Below is a small trained network, with its code and all its weights. Each question gives an input and a class and asks what happens when units are switched off, that is, made to give their printed mean instead of their output.

import numpy as np


def w(rows, s, z=0):
    codes = np.array(rows[::2]) - 128.0
    scale = np.full(codes.shape[1], s)
    scale[-1] = z or s
    return codes * scale


def norm(h):
    return h / np.sqrt((h * h).mean(-1, keepdims=True) + 1e-5)


def f(y):
    return y / 2 * (1 + np.tanh(0.7978845608 * (y + 0.044715 * y**3)))


def log_softmax(a):
    a = a - a.max(-1, keepdims=True)
    return a - np.log(np.exp(a).sum(-1, keepdims=True))


def net(x, mask):
    res = np.array(x, float).reshape(1, 5) / 4 @ E
    u = 0
    for l in range(3):
        y = f(norm(res) @ A[l][:, :-1].T + A[l][:, -1])
        res = res + np.where(mask[u : u + 3], y, B[l][:, -1]) @ B[l][:, :-1]
        u += 3
    return log_softmax(norm(res)[-1] @ U[:, :-1].T + U[:, -1])


A, B = {}, {}
E = w([
[128,128,127],'x0',
[129,124,130],'x1',
[127,128,131],'x2',
[245,119,212],'x3',
[177,26,65],'x4',
],0.012)
A[0] = w([
[152,210,208,170],'0.n1',
[169,228,11,55],'0.n2',
[228,24,1,251],'0.n3',
],0.0068,0.0031)
B[0] = w([
[227,140,95,193],'0.n1',
[47,60,165,121],'0.n2',
[137,254,131,253],'0.n3',
],0.0069,0.0054)
A[1] = w([
[162,1,60,66],'1.n1',
[245,196,166,163],'1.n2',
[43,168,70,253],'1.n3',
],0.0095,0.0033)
B[1] = w([
[197,218,8,135],'1.n1',
[162,43,175,254],'1.n2',
[243,2,243,236],'1.n3',
],0.0091,0.0079)
A[2] = w([
[80,255,162,237],'2.n1',
[222,73,209,252],'2.n2',
[32,78,95,194],'2.n3',
],0.014,0.0016)
B[2] = w([
[194,249,113,135],'2.n1',
[65,132,98,249],'2.n2',
[211,15,215,136],'2.n3',
],0.016,0.02)
U = w([
[252,60,222,141],'0',
[135,143,122,178],'1',
[221,225,75,191],'2',
[122,129,124,133],'3',
[124,132,121,131],'4',
[134,166,99,8],'5',
],0.015,0.014)

Each question gives the input, the list of numbers given to net, and the class t.
The units are the neurons (one row each of A and B). Each row of codes is followed by its name. A weight is (code - 128) times the scale printed after its matrix; where a second scale follows, it is the last column's (A, B and U).
mask holds one flag per neuron, layer by layer. A switched-off neuron (its flag False) gives its mean, the last column of its row in B, instead of its output. The means were averaged over made-up inputs and are rounded, as every weight is.
A unit's drop is (log p(t) with every unit on - log p(t) with that unit switched off) / (log p(t) with every unit on - log p(t) with every unit switched off).
The circuit of an input: a set's keep is (log p(t) with only the set's units on - log p(t) with every unit switched off) / (log p(t) with every unit on - log p(t) with every unit switched off). Starting from all 9 units, units are removed one at a time, each time the one whose removal leaves the highest keep (on an exact tie, the one counted first), for as long as the keep stays at least 0.8.
circuit, biggest first: the units of the circuit, biggest drop first
unit that matters most: the unit with the biggest drop
k most important neurons: the k neurons with the biggest drops, biggest first
k most important neurons of layer l: the k neurons of layer l with the biggest drops, biggest first
drop of u: that unit's drop, to one decimal
input [-3,6,-7,6,4], class 3: circuit, biggest first => [2.n2; 1.n3]
input [-1,-2,-6,0,-7], class 2: circuit, biggest first => [2.n1]
input [8,-6,6,5,0], class 1: 3 most important neurons => [2.n2; 1.n3; 2.n3]
input [-1,1,-7,6,3], class 3: 3 most important neurons => [2.n2; 1.n3; 2.n3]
input [-3,3,-5,-5,7], class 2: 4 most important neurons => [1.n1; 1.n2; 2.n2; 2.n3]
input [1,0,0,-6,4], class 0: 3 most important neurons => [2.n3; 2.n2; 0.n1]
input [1,-6,-8,1,1], class 3: 2 most important neurons => [1.n2; 2.n1]
input [7,-3,-8,6,-4], class 3: 2 most important neurons => [2.n2; 1.n3]
input [1,-8,0,1,1], class 4: 2 most important neurons => [1.n2; 2.n1]
input [-2,4,5,4,-4], class 3: 3 most important neurons => [1.n3; 2.n2; 1.n2]
input [5,6,-3,-8,8], class 0: 3 most important neurons => [2.n2; 2.n3; 0.n1]
input [5,4,2,4,-7], class 2: 3 most important neurons => [1.n3; 2.n1; 2.n3]
input [6,4,5,7,8], class 2: circuit, biggest first => [1.n3; 1.n1]
input [4,1,-6,-6,-5], class 0: unit that matters most => 0.n3
input [3,-4,3,3,-7], class 2: 2 most important neurons => [1.n3; 2.n1]
input [-1,7,-7,6,6], class 3: circuit, biggest first => [1.n3; 2.n2]
input [2,1,-3,-6,8], class 2: 3 most important neurons => [1.n1; 1.n2; 2.n2]
input [-4,5,7,-2,7], class 2: 2 most important neurons of layer 1 => [1.n1; 1.n2]
input [-1,-5,2,-3,-6], class 2: drop of 2.n3 => 0.1
input [6,-6,1,1,0], class 1: unit that matters most => 1.n3
input [6,1,7,5,-4], class 3: drop of 2.n3 => 0.3
input [-5,-7,3,5,4], class 4: drop of 2.n3 => 0.2
